Below is a small trained network, with its code and all its weights. Each question gives an input and a class and asks what happens when units are switched off, that is, made to give their printed mean instead of their output.

import numpy as np


def w(rows, s, z=0):
    codes = np.array(rows[::2]) - 128.0
    scale = np.full(codes.shape[1], s)
    scale[-1] = z or s
    return codes * scale


def norm(h):
    return h / np.sqrt((h * h).mean(-1, keepdims=True) + 1e-5)


def f(y):
    return y / 2 * (1 + np.tanh(0.7978845608 * (y + 0.044715 * y**3)))


def log_softmax(a):
    a = a - a.max(-1, keepdims=True)
    return a - np.log(np.exp(a).sum(-1, keepdims=True))


def net(x, mask):
    res = np.array(x, float).reshape(1, 4) / 4 @ E
    u = 0
    for l in range(3):
        y = f(norm(res) @ A[l][:, :-1].T + A[l][:, -1])
        res = res + np.where(mask[u : u + 9], y, B[l][:, -1]) @ B[l][:, :-1]
        u += 9
    return log_softmax(norm(res)[-1] @ U[:, :-1].T + U[:, -1])


A, B = {}, {}
E = w([
[228,25,89,67],'x0',
[116,92,211,254],'x1',
[142,141,136,129],'x2',
[190,132,15,155],'x3',
],0.0081)
A[0] = w([
[49,161,153,84,90],'L0N1',
[153,62,175,150,42],'L0N2',
[121,130,212,158,176],'L0N3',
[163,67,176,68,157],'L0N4',
[117,131,129,47,3],'L0N5',
[122,191,77,152,87],'L0N6',
[44,250,83,66,107],'L0N7',
[170,118,150,30,63],'L0N8',
[64,206,146,48,142],'L0N9',
],0.011,0.0061)
B[0] = w([
[163,159,183,104,189],'L0N1',
[188,115,164,216,152],'L0N2',
[59,94,164,133,254],'L0N3',
[101,1,123,117,225],'L0N4',
[104,81,136,140,133],'L0N5',
[106,238,96,55,146],'L0N6',
[216,210,193,112,253],'L0N7',
[76,7,88,49,180],'L0N8',
[180,59,239,93,248],'L0N9',
],0.0088,0.005)
A[1] = w([
[247,93,110,146,101],'L1N1',
[117,102,62,83,31],'L1N2',
[37,175,62,210,134],'L1N3',
[108,92,179,119,77],'L1N4',
[103,140,47,64,87],'L1N5',
[55,158,139,219,165],'L1N6',
[137,179,112,193,142],'L1N7',
[24,141,169,122,47],'L1N8',
[149,147,136,143,2],'L1N9',
],0.013,0.0061)
B[1] = w([
[107,160,67,217,217],'L1N1',
[170,110,108,64,150],'L1N2',
[21,177,91,47,190],'L1N3',
[107,119,195,75,183],'L1N4',
[255,160,118,82,162],'L1N5',
[73,171,66,122,254],'L1N6',
[83,170,78,65,169],'L1N7',
[109,176,199,196,177],'L1N8',
[144,124,124,162,100],'L1N9',
],0.0099,0.0053)
A[2] = w([
[198,166,71,145,156],'L2N1',
[135,151,227,102,81],'L2N2',
[142,227,198,226,170],'L2N3',
[125,101,14,202,3],'L2N4',
[187,30,132,83,140],'L2N5',
[155,162,99,139,105],'L2N6',
[67,111,89,209,67],'L2N7',
[92,113,112,208,122],'L2N8',
[136,50,181,255,91],'L2N9',
],0.0096,0.0053)
B[2] = w([
[236,164,90,141,184],'L2N1',
[195,152,139,157,201],'L2N2',
[143,111,44,128,253],'L2N3',
[205,156,100,206,162],'L2N4',
[45,118,98,148,245],'L2N5',
[157,144,100,131,126],'L2N6',
[255,176,155,97,164],'L2N7',
[177,138,136,235,171],'L2N8',
[135,118,94,249,209],'L2N9',
],0.0086,0.0046)
U = w([
[171,137,251,70,166],'0',
[187,182,146,76,221],'1',
[41,175,227,197,27],'2',
[56,182,114,121,157],'3',
[127,60,163,63,254],'4',
[206,95,88,99,164],'5',
[92,42,181,224,84],'6',
[191,116,102,223,103],'7',
],0.016,0.0035)

Each question gives the input, the list of numbers given to net, and the class t.
The units are the neurons (one row each of A and B). Each row of codes is followed by its name. A weight is (code - 128) times the scale printed after its matrix; where a second scale follows, it is the last column's (A, B and U).
mask holds one flag per neuron, layer by layer. A switched-off neuron (its flag False) gives its mean, the last column of its row in B, instead of its output. The means were averaged over made-up inputs and are rounded, as every weight is.
A unit's drop is (log p(t) with every unit on - log p(t) with that unit switched off) / (log p(t) with every unit on - log p(t) with every unit switched off).
The circuit of an input: a set's keep is (log p(t) with only the set's units on - log p(t) with every unit switched off) / (log p(t) with every unit on - log p(t) with every unit switched off). Starting from the 12 units with the biggest drops (on a tie, the unit counted first), units are removed one at a time, each time the one whose removal leaves the highest keep (on an exact tie, the one counted first), for as long as the keep stays at least 0.8.
units of the circuit, in order: the units of the circuit, biggest drop first
top k neurons: the k neurons with the biggest drops, biggest first
k most important neurons of layer l: the k neurons of layer l with the biggest drops, biggest first
drop of u: that unit's drop, to one decimal
input [8,3,0,-6], class 6: top 2 neurons => (L0N2; L2N9)
input [-2,1,-2,7], class 3: units of the circuit, in order => (L1N3; L0N9)
input [-2,-2,5,-1], class 0: units of the circuit, in order => (L0N9)
input [-5,0,-7,-1], class 0: top 2 neurons => (L0N9; L0N7)
input [1,-6,-3,0], class 4: units of the circuit, in order => (L0N8; L0N9)
input [-8,0,-7,7], class 1: units of the circuit, in order => (L0N7; L1N1)
input [6,3,-5,0], class 6: 2 most important neurons of layer 0 => (L0N4; L0N7)
input [-1,5,-4,2], class 3: 2 most important neurons of layer 0 => (L0N9; L0N4)
input [6,3,0,0], class 6: 2 most important neurons of layer 0 => (L0N4; L0N7)
input [-7,0,-2,2], class 1: top 2 neurons => (L0N7; L2N3)
input [1,-5,3,-2], class 4: top 2 neurons => (L0N8; L2N5)
input [3,-4,0,0], class 4: top 2 neurons => (L0N8; L0N4)
input [-1,5,1,3], class 3: drop of L0N9 => 0.2
input [-4,-2,-8,1], class 1: units of the circuit, in order => (L0N7)
input [-4,0,1,5], class 1: drop of L0N6 => 0.2
input [-3,8,-8,5], class 3: drop of L1N3 => 0.1
input [-6,-6,5,-1], class 0: drop of L0N9 => 0.3
